Here is a tiny trained network, its code and every weight. The questions are about switching its units off for an input and a class, where a switched-off unit gives its printed mean instead of its output.

import numpy as np


def w(rows, s, z=0):
    codes = np.array(rows[::2]) - 128.0
    scale = np.full(codes.shape[1], s)
    scale[-1] = z or s
    return codes * scale


def f(y):
    return y / 2 * (1 + np.tanh(0.7978845608 * (y + 0.044715 * y**3)))


def log_softmax(a):
    a = a - a.max(-1, keepdims=True)
    return a - np.log(np.exp(a).sum(-1, keepdims=True))


def net(x, mask):
    res = np.array(x, float).reshape(1, 7) / 4 @ E
    y = f(res @ A[0][:, :-1].T + A[0][:, -1])
    res = res + np.where(mask, y, B[0][:, -1]) @ B[0][:, :-1]
    return log_softmax(res[-1] @ U[:, :-1].T + U[:, -1])


A, B = {}, {}
E = w([
[155,218,37,90,158,151,24,117,27,72,103],'x0',
[47,153,240,204,154,94,94,253,39,236,118],'x1',
[126,128,126,129,126,134,125,125,129,134,126],'x2',
[102,207,123,182,46,47,136,58,112,114,212],'x3',
[227,136,163,174,111,90,59,83,168,172,28],'x4',
[141,118,141,121,128,122,131,128,119,120,137],'x5',
[187,205,172,72,172,161,103,133,193,206,234],'x6',
],0.0059)
A[0] = w([
[92,68,96,171,82,102,154,128,88,90,68,1],'N1',
[69,82,111,80,126,146,243,176,112,102,213,119],'N2',
[185,196,169,79,174,166,137,114,172,191,208,27],'N3',
[149,106,82,109,101,159,134,86,200,79,135,68],'N4',
[128,198,126,185,44,48,160,76,134,119,206,56],'N5',
[131,48,176,158,93,77,253,130,228,187,132,68],'N6',
[103,66,103,160,95,100,157,115,86,80,65,40],'N7',
[172,132,68,79,102,134,166,89,164,92,118,49],'N8',
[234,105,172,178,97,66,104,89,180,172,45,88],'N9',
[159,53,136,77,207,218,140,179,160,136,78,43],'N10',
[159,97,92,83,119,136,161,63,170,98,136,17],'N11',
],0.0062,0.002)
B[0] = w([
[153,94,92,135,50,139,103,182,196,168,195,173],'N1',
[94,167,146,155,159,208,52,83,140,74,174,224],'N2',
[166,60,52,140,51,111,65,176,205,161,187,224],'N3',
[101,143,183,190,153,106,172,179,84,180,147,203],'N4',
[56,45,151,68,151,34,119,75,145,103,48,235],'N5',
[254,232,50,115,178,101,156,111,61,124,68,253],'N6',
[180,96,68,153,78,131,85,170,207,156,200,176],'N7',
[112,135,190,177,147,112,185,176,56,198,148,203],'N8',
[75,154,182,164,164,232,54,88,143,57,203,213],'N9',
[58,53,131,67,130,30,118,64,138,112,41,220],'N10',
[79,125,184,187,148,109,174,196,93,182,164,193],'N11',
],0.0083,0.0051)
U = w([
[86,141,244,207,152,105,160,238,50,241,140,84],'0',
[164,81,57,126,38,135,99,174,228,159,174,74],'1',
[203,218,44,93,170,122,132,102,50,103,95,205],'2',
[55,50,167,50,146,48,130,48,147,101,78,65],'3',
[132,154,145,114,125,160,138,115,115,112,127,254],'4',
[94,167,175,157,168,254,98,65,146,48,167,64],'5',
],0.0098,0.0087)

Each question gives the input, the list of numbers given to net, and the class t.
The units are the neurons (one row each of A and B). Each row of codes is followed by its name. A weight is (code - 128) times the scale printed after its matrix; where a second scale follows, it is the last column's (A, B and U).
mask holds one flag per neuron, in row order. A switched-off neuron (its flag False) gives its mean, the last column of its row in B, instead of its output. The means were averaged over made-up inputs and are rounded, as every weight is.
A unit's drop is (log p(t) with every unit on - log p(t) with that unit switched off) / (log p(t) with every unit on - log p(t) with every unit switched off).
The circuit of an input: a set's keep is (log p(t) with only the set's units on - log p(t) with every unit switched off) / (log p(t) with every unit on - log p(t) with every unit switched off). Starting from all 11 units, units are removed one at a time, each time the one whose removal leaves the highest keep (on an exact tie, the one counted first), for as long as the keep stays at least 0.8.
circuit, biggest first: the units of the circuit, biggest drop first
most important unit: the unit with the biggest drop
top k neurons: the k neurons with the biggest drops, biggest first
drop of u: that unit's drop, to one decimal
input [2,2,7,8,-7,5,-8], class 1: top 3 neurons : (N1 N7 N10)
input [4,-7,-3,-6,6,-5,-3], class 0: top 3 neurons : (N8 N4 N11)
input [0,-7,6,0,7,3,-7], class 0: circuit, biggest first : (N8 N4)
input [7,3,7,-7,4,-1,-7], class 1: circuit, biggest first : (N7 N1)
input [6,-5,-3,-7,-2,6,-3], class 3: circuit, biggest first : (N10)
input [2,5,8,3,7,4,3], class 5: circuit, biggest first : (N9 N8)
input [-4,-4,-4,6,2,5,-6], class 1: top 4 neurons : (N7 N1 N10 N2)
input [4,2,3,-4,-5,-2,-3], class 5: top 4 neurons : (N6 N5 N3 N2)
input [0,6,4,2,6,-8,-4], class 4: top 4 neurons : (N8 N4 N11 N9)
input [-7,1,7,6,-5,6,-8], class 1: top 2 neurons : (N1 N7)
input [2,-4,0,1,0,3,6], class 1: top 2 neurons : (N3 N6)
input [4,-4,4,6,-8,5,-6], class 5: top 2 neurons : (N2 N3)
input [-5,-6,-3,3,1,-2,1], class 0: circuit, biggest first : (N11 N4)
input [4,5,8,-8,4,8,4], class 3: top 2 neurons : (N10 N6)
input [-5,5,-4,-2,7,-3,-2], class 5: most important unit : N9
input [-1,3,-2,-5,-8,-7,5], class 5: top 2 neurons : (N2 N5)
input [4,-4,1,-1,-6,3,0], class 5: circuit, biggest first : (N6 N2)
input [-1,-2,-6,3,-7,-3,0], class 5: top 3 neurons : (N2 N10 N6)
input [-7,3,6,-6,-4,-1,-5], class 2: top 2 neurons : (N6 N5)
input [-7,0,5,4,-5,-4,4], class 2: top 2 neurons : (N6 N9)
input [-3,-1,-4,6,0,-2,8], class 1: top 2 neurons : (N3 N10)
input [3,-1,1,8,8,0,4], class 3: most important unit : N5
input [-2,3,5,3,0,-1,7], class 1: drop of N3 : 0.4
input [-5,-6,6,-4,6,1,1], class 0: drop of N8 : 0.3
input [-1,-3,-5,-2,-7,1,0], class 5: drop of N7 : 0.0
input [3,6,8,3,-2,4,-7], class 1: drop of N1 : 0.3
input [-3,-1,2,-4,8,7,3], class 5: circuit, biggest first : (N9)
